Here is a tiny trained network, its code and every weight. The questions are about switching its units off for an input and a target symbol, where a switched-off unit gives its printed mean instead of its output.

import numpy as np


def w(rows, s, z=0):
    codes = np.array(rows[::2]) - 128.0
    scale = np.full(codes.shape[1], s)
    scale[-1] = z or s
    return codes * scale


def f(y):
    return np.maximum(y, 0)


def softmax(a):
    e = np.exp(a - a.max(-1, keepdims=True))
    return e / e.sum(-1, keepdims=True)


def log_softmax(a):
    a = a - a.max(-1, keepdims=True)
    return a - np.log(np.exp(a).sum(-1, keepdims=True))


def net(x, mask):
    ids = ['αγδζηθπσψω'.index(c) for c in x.split()]
    T = len(ids)
    res = E[ids] + P[:T]
    u = 0
    for l in range(2):
        r = res
        for j in range(2):
            rows = slice(4 * j, 4 * j + 4)
            q, k, v = (r @ M[l][rows].T for M in (Q, K, V))
            z = softmax(np.where(np.tri(T) > 0, q @ k.T / 4**0.5, -1e9)) @ v
            o = O[l][rows]
            res = res + np.where(mask[u + j], z, o[:, -1]) @ o[:, :-1]
        u += 2
        y = f(res @ A[l][:, :-1].T + A[l][:, -1])
        res = res + np.where(mask[u : u + 4], y, B[l][:, -1]) @ B[l][:, :-1]
        u += 4
    return log_softmax(res[-1] @ U[:, :-1].T + U[:, -1])


Q, K, V, O, A, B = {}, {}, {}, {}, {}, {}
E = w([
[125,221,171,139,64,49,110,129,100,120],'α',
[94,118,104,151,112,187,137,121,150,112],'γ',
[116,254,107,138,83,177,86,42,193,142],'δ',
[96,118,179,122,115,122,146,91,92,147],'ζ',
[101,77,36,121,50,118,113,129,127,135],'η',
[97,113,140,85,82,145,91,94,60,159],'θ',
[129,139,162,142,138,221,102,123,40,116],'π',
[186,147,113,174,82,142,174,195,103,61],'σ',
[144,139,142,147,142,79,127,60,148,62],'ψ',
[60,150,133,183,81,71,116,185,114,143],'ω',
],0.019)
P = w([
[145,169,74,20,200,132,149,89,192,143],'0',
[68,142,190,131,106,167,133,117,71,98],'1',
[188,166,52,179,143,75,124,52,42,85],'2',
[87,221,196,35,139,72,68,132,151,41],'3',
[151,62,196,141,99,191,75,136,89,152],'4',
[169,189,85,206,169,49,140,76,70,98],'5',
[125,108,187,77,103,141,63,229,183,140],'6',
[145,64,218,168,43,199,63,121,98,176],'7',
[180,178,93,184,181,63,142,65,44,102],'8',
[117,108,212,70,61,145,43,181,225,155],'9',
[191,10,185,148,33,154,33,124,144,156],'10',
[171,199,127,185,171,11,151,91,39,121],'11',
],0.011)
Q[0] = w([
[65,139,129,73,192,131,239,91,140,72],'L0H0',
[175,66,140,90,161,147,81,147,163,128],'L0H0',
[19,165,144,42,45,151,65,149,146,2],'L0H0',
[125,138,55,139,245,73,244,69,135,228],'L0H0',
[133,175,158,107,148,122,140,185,130,133],'L0H1',
[122,103,194,56,118,131,142,188,158,90],'L0H1',
[120,131,55,99,146,111,224,138,68,194],'L0H1',
[166,21,200,50,123,99,196,174,141,105],'L0H1',
],0.007)
K[0] = w([
[38,188,132,177,193,107,227,180,46,132],'L0H0',
[171,107,193,79,123,30,110,192,194,137],'L0H0',
[125,106,225,200,13,149,189,69,110,216],'L0H0',
[121,202,18,77,198,119,161,108,49,147],'L0H0',
[184,100,177,121,155,102,190,118,172,159],'L0H1',
[140,56,205,146,81,133,108,138,174,85],'L0H1',
[152,122,57,77,190,106,253,112,207,167],'L0H1',
[112,43,154,103,70,94,123,122,89,9],'L0H1',
],0.0075)
V[0] = w([
[141,41,95,124,126,253,101,1,133,127],'L0H0',
[92,154,73,234,177,167,94,185,181,150],'L0H0',
[137,72,134,165,91,131,12,14,81,176],'L0H0',
[131,64,116,110,159,98,200,60,141,74],'L0H0',
[153,167,110,66,210,120,211,143,154,178],'L0H1',
[62,113,127,99,173,146,207,175,170,113],'L0H1',
[123,123,121,132,130,117,61,177,76,129],'L0H1',
[167,103,98,147,141,91,153,84,115,134],'L0H1',
],0.0073)
O[0] = w([
[142,63,94,60,179,205,154,60,110,2,198],'L0H0',
[85,121,127,161,135,191,54,150,59,144,94],'L0H0',
[187,53,96,80,141,74,66,86,94,105,254],'L0H0',
[131,106,104,118,103,93,229,153,113,57,31],'L0H0',
[146,141,117,53,163,142,136,127,118,67,49],'L0H1',
[81,109,152,36,215,124,68,116,119,140,39],'L0H1',
[141,194,83,198,17,127,118,40,245,208,168],'L0H1',
[113,166,103,166,203,200,152,120,68,90,79],'L0H1',
],0.0064,0.0082)
A[0] = w([
[74,90,93,160,165,204,144,109,185,164,123],'L0N0',
[113,163,255,122,36,137,110,88,193,35,184],'L0N1',
[174,84,179,183,74,118,135,238,165,34,138],'L0N2',
[164,196,88,91,214,176,62,128,165,142,2],'L0N3',
],0.0054,0.0056)
B[0] = w([
[120,131,54,168,158,128,103,156,154,95,136],'L0N0',
[110,56,118,138,135,171,161,119,151,129,255],'L0N1',
[115,123,131,95,134,248,101,86,97,135,162],'L0N2',
[79,47,146,140,105,127,108,85,81,86,137],'L0N3',
],0.015,0.0098)
Q[1] = w([
[254,192,59,151,169,81,132,114,63,149],'L1H0',
[125,19,119,50,68,195,101,149,159,188],'L1H0',
[174,132,158,119,183,102,76,175,97,112],'L1H0',
[166,148,128,206,83,137,125,60,19,82],'L1H0',
[189,107,114,68,136,168,79,169,182,157],'L1H1',
[163,118,71,140,135,126,153,127,150,152],'L1H1',
[35,101,193,31,130,192,98,154,224,138],'L1H1',
[180,105,125,155,176,117,114,208,143,163],'L1H1',
],0.0078)
K[1] = w([
[204,240,141,32,165,109,94,158,180,81],'L1H0',
[186,50,137,180,86,129,106,144,150,110],'L1H0',
[91,178,74,166,101,137,131,52,174,90],'L1H0',
[94,102,152,18,196,119,65,174,211,139],'L1H0',
[157,92,121,100,49,117,98,84,135,153],'L1H1',
[171,103,123,143,187,131,95,170,124,88],'L1H1',
[97,30,162,255,79,180,82,63,104,135],'L1H1',
[116,155,86,149,111,120,101,76,112,108],'L1H1',
],0.0089)
V[1] = w([
[136,157,1,140,169,124,67,153,58,37],'L1H0',
[73,67,220,87,190,176,91,135,92,186],'L1H0',
[39,84,54,130,135,101,185,200,150,122],'L1H0',
[117,167,194,43,96,89,168,138,78,131],'L1H0',
[135,102,156,152,104,89,194,39,167,159],'L1H1',
[106,139,70,231,197,154,121,146,120,150],'L1H1',
[193,155,168,191,98,187,199,151,138,85],'L1H1',
[72,161,67,129,96,177,94,68,145,105],'L1H1',
],0.0091)
O[1] = w([
[118,119,34,187,76,235,76,83,153,104,69],'L1H0',
[194,135,119,71,170,93,33,204,126,85,247],'L1H0',
[162,29,50,175,188,140,147,186,195,189,53],'L1H0',
[162,98,151,98,112,65,124,59,134,176,41],'L1H0',
[88,104,94,154,234,84,151,85,101,106,164],'L1H1',
[181,106,18,137,92,163,146,254,99,59,113],'L1H1',
[93,183,34,45,48,207,170,145,178,176,148],'L1H1',
[201,242,73,223,119,104,135,151,89,171,230],'L1H1',
],0.0084,0.013)
A[1] = w([
[248,146,152,173,37,151,142,165,186,141,75],'L1N0',
[115,106,180,131,133,148,173,179,205,208,16],'L1N1',
[157,117,133,188,101,98,164,109,88,231,140],'L1N2',
[125,133,153,2,191,136,133,154,187,157,2],'L1N3',
],0.0078,0.0067)
B[1] = w([
[98,139,105,73,228,81,124,127,199,196,255],'L1N0',
[86,172,147,144,121,95,33,66,113,142,160],'L1N1',
[134,144,124,84,114,235,141,179,201,35,218],'L1N2',
[240,141,162,255,39,14,191,81,246,79,164],'L1N3',
],0.0068,0.0089)
U = w([
[129,172,191,163,103,136,157,89,150,161,68],'α',
[118,100,141,139,134,158,172,145,190,78,98],'γ',
[151,224,58,149,145,51,189,90,58,114,30],'δ',
[239,64,130,99,98,109,192,143,148,90,118],'ζ',
[96,40,140,123,40,156,136,88,169,158,252],'η',
[103,83,136,54,176,118,80,69,171,155,40],'θ',
[117,76,163,31,49,160,109,137,187,2,157],'π',
[141,139,91,45,116,112,172,108,149,149,93],'σ',
[52,133,99,75,171,108,234,116,98,65,242],'ψ',
[130,78,138,121,144,111,85,135,167,194,133],'ω',
],0.0059,0.0047)

Each question gives the input, a string of symbols that net reads in full, and the target symbol t.
The units are the heads (4 rows each of Q, K, V and O) and the neurons (one row each of A and B). Each row of codes is followed by its name. A weight is (code - 128) times the scale printed after its matrix; where a second scale follows, it is the last column's (O, A, B and U).
mask holds one flag per unit, layer by layer, with each layer's heads first. A switched-off unit (its flag False) gives its mean, the last column of its rows in O or B, instead of its output. The means were averaged over made-up inputs and are rounded, as every weight is.
A unit's drop is (log p(t) with every unit on - log p(t) with that unit switched off) / (log p(t) with every unit on - log p(t) with every unit switched off).
The circuit of an input: a set's keep is (log p(t) with only the set's units on - log p(t) with every unit switched off) / (log p(t) with every unit on - log p(t) with every unit switched off). Starting from all 12 units, units are removed one at a time, each time the one whose removal leaves the highest keep (on an exact tie, the one counted first), for as long as the keep stays at least 0.8.
circuit, biggest first: the units of the circuit, biggest drop first
unit that matters most: the unit with the biggest drop
top k neurons: the k neurons with the biggest drops, biggest first
top k neurons in layer l: the k neurons of layer l with the biggest drops, biggest first
heads that matter: for each layer, one digit per head in row order, 1 if its drop is at least 0.15 and else 0, layers parted by /
input δ α ω α π α σ ζ π α, target ζ: heads that matter	10 / 10
input ω π ω α γ ζ δ, target γ: top 2 neurons	(L0N0; L0N1)
input δ δ ω η π π δ, target π: circuit, biggest first	(L1H0)
input σ π ψ π θ π π η ω, target σ: heads that matter	11 / 01
input π δ π ω, target δ: heads that matter	10 / 01
input π δ θ δ ω γ ω, target ω: top 2 neurons	(L0N2; L1N0)
input δ δ α π, target δ: top 3 neurons	(L0N3; L1N2; L0N1)
input δ ζ ψ γ, target ζ: top 2 neurons	(L1N3; L0N1)
input π ζ π π θ ω π α α ψ, target α: heads that matter	10 / 10
input α α α σ α α π π π δ π, target δ: heads that matter	10 / 11
input γ γ π π π δ, target ω: heads that matter	01 / 11
input ζ α π δ η η, target θ: circuit, biggest first	(L1H1; L0H1; L1H0)
input α π δ π α σ ω, target α: heads that matter	11 / 10
input π ω ω θ ω ω π α π α π, target α: circuit, biggest first	(L1H0; L0H0; L0H1)
input δ α γ π π σ, target π: heads that matter	01 / 11
input ω α γ θ α ζ, target ζ: heads that matter	10 / 11
input ψ ζ δ δ γ, target γ: top 2 neurons	(L0N0; L1N0)
input δ ψ σ π ω ζ ζ π π, target π: circuit, biggest first	(L0N3; L0H1; L1H1; L1H0)
input δ ψ π α δ σ, target π: heads that matter	01 / 01
input π θ π σ η ψ ψ, target η: top 2 neurons in layer 0	(L0N1; L0N2)
input θ π ζ ω α π γ, target α: top neuron in layer 1	(L1N3)
input α ω ω π ω α δ ω π π π α, target ψ: heads that matter	10 / 11
input π α δ π γ α ω, target γ: circuit, biggest first	(L1H0; L0N0)
input δ π π γ π σ π ω ω α, target ω: circuit, biggest first	(L0H0; L1N0)
input θ ω α, target α: heads that matter	10 / 11
input θ θ α ω, target θ: circuit, biggest first	(L1H1; L0H0)
input π δ π ψ α ψ γ, target α: heads that matter	11 / 10
input α ω π π γ θ δ α δ π, target α: top 2 neurons	(L0N1; L1N3)
input π ζ σ π σ ζ π ψ, target ψ: unit that matters most	L0N1
